Here is a tiny trained network, its code and every weight. The questions are about switching its units off for an input and a class, where a switched-off unit gives its printed mean instead of its output.

import numpy as np


def w(rows, s, z=0):
    codes = np.array(rows[::2]) - 128.0
    scale = np.full(codes.shape[1], s)
    scale[-1] = z or s
    return codes * scale


def f(y):
    return np.maximum(y, 0)


def log_softmax(a):
    a = a - a.max(-1, keepdims=True)
    return a - np.log(np.exp(a).sum(-1, keepdims=True))


def net(x, mask):
    res = np.array(x, float).reshape(1, 6) / 4 @ E
    y = f(res @ A[0][:, :-1].T + A[0][:, -1])
    res = res + np.where(mask, y, B[0][:, -1]) @ B[0][:, :-1]
    return log_softmax(res[-1] @ U[:, :-1].T + U[:, -1])


A, B = {}, {}
E = w([
[178,155,157,147,159,151,186],'x0',
[127,180,178,173,161,173,161],'x1',
[48,214,174,254,144,159,82],'x2',
[239,98,44,207,157,164,107],'x3',
[117,155,95,159,77,10,81],'x4',
[162,62,90,166,149,173,100],'x5',
],0.0085)
A[0] = w([
[128,143,128,151,134,160,101,174],'neuron 1',
[80,151,182,180,139,119,156,196],'neuron 2',
[193,145,132,164,146,193,171,153],'neuron 3',
[202,111,150,137,144,159,145,68],'neuron 4',
[136,72,133,11,132,156,163,104],'neuron 5',
[185,65,122,152,155,167,174,48],'neuron 6',
[94,106,152,248,159,253,110,9],'neuron 7',
[150,70,66,144,111,56,43,62],'neuron 8',
[139,71,145,67,128,117,147,124],'neuron 9',
],0.016,0.0015)
B[0] = w([
[120,101,141,138,140,146,108,163],'neuron 1',
[86,179,142,127,127,98,123,196],'neuron 2',
[185,171,113,148,131,153,166,209],'neuron 3',
[184,147,118,138,137,119,156,184],'neuron 4',
[105,104,135,11,136,153,127,227],'neuron 5',
[203,148,113,130,123,117,169,204],'neuron 6',
[81,107,135,176,140,252,66,250],'neuron 7',
[146,57,103,191,95,66,112,208],'neuron 8',
[101,75,143,98,140,139,137,193],'neuron 9',
],0.023,0.018)
U = w([
[210,157,55,118,156,175,173,83],'0',
[95,85,97,9,126,138,145,201],'1',
[28,254,153,112,101,52,128,162],'2',
[125,90,46,153,76,76,101,239],'3',
[77,176,109,158,150,195,81,1],'4',
],0.0082,0.00074)

Each question gives the input, the list of numbers given to net, and the class t.
The units are the neurons (one row each of A and B). Each row of codes is followed by its name. A weight is (code - 128) times the scale printed after its matrix; where a second scale follows, it is the last column's (A, B and U).
mask holds one flag per neuron, in row order. A switched-off neuron (its flag False) gives its mean, the last column of its row in B, instead of its output. The means were averaged over made-up inputs and are rounded, as every weight is.
A unit's drop is (log p(t) with every unit on - log p(t) with that unit switched off) / (log p(t) with every unit on - log p(t) with every unit switched off).
top k neurons: the k neurons with the biggest drops, biggest first
drop of u: that unit's drop, to one decimal
input [-8,3,6,2,8,-4], class 3: top 2 neurons => neuron 8; neuron 5
input [-8,2,8,-8,-6,-7], class 2: top neuron => neuron 2
input [6,-2,-8,1,-1,0], class 1: top 2 neurons => neuron 5; neuron 9
input [-3,-8,7,-5,-3,0], class 2: top 2 neurons => neuron 7; neuron 2
input [0,-2,-1,0,2,-3], class 3: top 3 neurons => neuron 5; neuron 7; neuron 2
input [-6,-5,4,-2,0,-2], class 3: top 3 neurons => neuron 7; neuron 5; neuron 8
input [8,-3,2,1,6,-4], class 2: top 2 neurons => neuron 7; neuron 8
input [-5,0,-1,-5,2,-8], class 2: drop of neuron 7 => 0.3
input [-5,1,-2,-2,4,4], class 3: drop of neuron 2 => 0.0
input [8,2,-2,-8,6,-1], class 2: drop of neuron 7 => 0.1
